90,100,83,103,130,102,123,114,90,83,107,68,111,101,91,69
97,106,100,127,123,114,116,94,120,74,113,84,105,104,98,88
110,93,114,95,83,95,98,78,105,112,104,124,89,96,105,124
110,94,113,97,83,98,97,79,104,113,99,127,90,96,100,124
105,89,86,70,86,82,95,109,70,126,91,109,105,91,104,105
93,103,95,123,126,115,119,102,116,72,112,75,108,107,92,80
96,107,96,122,128,108,123,99,115,74,110,78,108,109,91,82
103,83,88,54,67,73,95,102,57,145,86,122,104,82,107,117
103,97,99,105,111,104,114,92,103,90,107,96,104,99,99,99
105,94,111,98,87,102,101,80,103,109,103,120,89,99,104,119
Indices start at 0.
The entry directly below 67 is 111
The top-left entry -> 90
Find the entry in row 0 and column 2.
Answer: 83
The entry at row 2, column 2 -> 114
The entry just right of the largest entry: 86
The bottom-left entry: 105
Find the entry in row 1 and column 0.
Answer: 97
Find the entry in the top-right corner.
Answer: 69
Find the bottom entry of the column that holds the largest entry.
Answer: 109
The bottom-right entry is 119
The bottom entry of the column that holds the smallest entry: 98
The entry at row 0, column 1: 100
Find the top entry of the column that holds the largest entry.
Answer: 83
The top entry of the column that holds the smallest entry: 103
Find the minimum.
Answer: 54
Find the entry in row 2 and column 0.
Answer: 110
Find the entry just right of the smallest entry.
Answer: 67
The entry at row 1, column 2 -> 100
Find the entry at row 1, column 1.
Answer: 106
Find the entry directly below the largest entry.
Answer: 90

122   88   60   86
 93  115   91  111
Counting starts at 0.
Which number is the entry in the top-right corner? 86
Which number is the entry in the bottom-right corner? 111
The entry at row 0, column 2: 60

M =
103  92  82  100  87  94  100  97  97  106  111  91  92
117  104  113  100  111  112  119  110  85  104  117  55  96
95  110  103  99  101  107  101  97  107  99  101  103  99
101  80  77  97  105  108  97  81  92  93  123  80  97
87  99  92  87  83  100  79  112  115  119  102  106  115
108  110  91  106  61  71  105  118  104  123  97  109  84
105  97  85  101  80  89  101  103  101  109  108  95  91
91  100  95  87  88  101  85  114  110  117  104  97  112
99  110  101  98  89  117  79  90  98  117  99  78  93
91  110  106  100  119  96  128  103  119  75  103  136  108
116  104  113  98  110  111  120  110  84  103  117  54  94
89  111  107  98  121  97  128  104  117  76  103  137  108
121  106  117  103  114  115  127  112  80  100  119  45  91
105  96  84  102  82  89  102  102  99  108  109  94  90
100  110  103  98  93  113  84  91  100  112  100  83  94
103  109  99  96  82  123  65  86  93  128  96  61  88
Rows and columns are numbered from 0.
The entry at row 0, column 0: 103
The entry at row 0, column 1 -> 92
Read off the entry in the bottom-left corner.
Answer: 103
Read off the entry just left of the smallest entry.
Answer: 119
Read off the entry just left of the largest entry.
Answer: 103
The entry in row 1 and column 2 -> 113
The entry in the bottom-right corner is 88
Read off the entry directly above the smallest entry.
Answer: 137
Read off the top-right entry.
Answer: 92
The minimum: 45
The entry just left of 75 is 119
The entry in row 1 and column 0 is 117
The entry in row 2 and column 0: 95
The bottom entry of the column that holds the smallest entry: 61
Read off the entry in row 2 and column 1.
Answer: 110
Read off the entry just right of the largest entry.
Answer: 108
The entry in row 0 and column 2: 82
The entry directly above the largest entry: 54
The entry just left of 55 -> 117
Read off the top entry of the column that holds the smallest entry.
Answer: 91
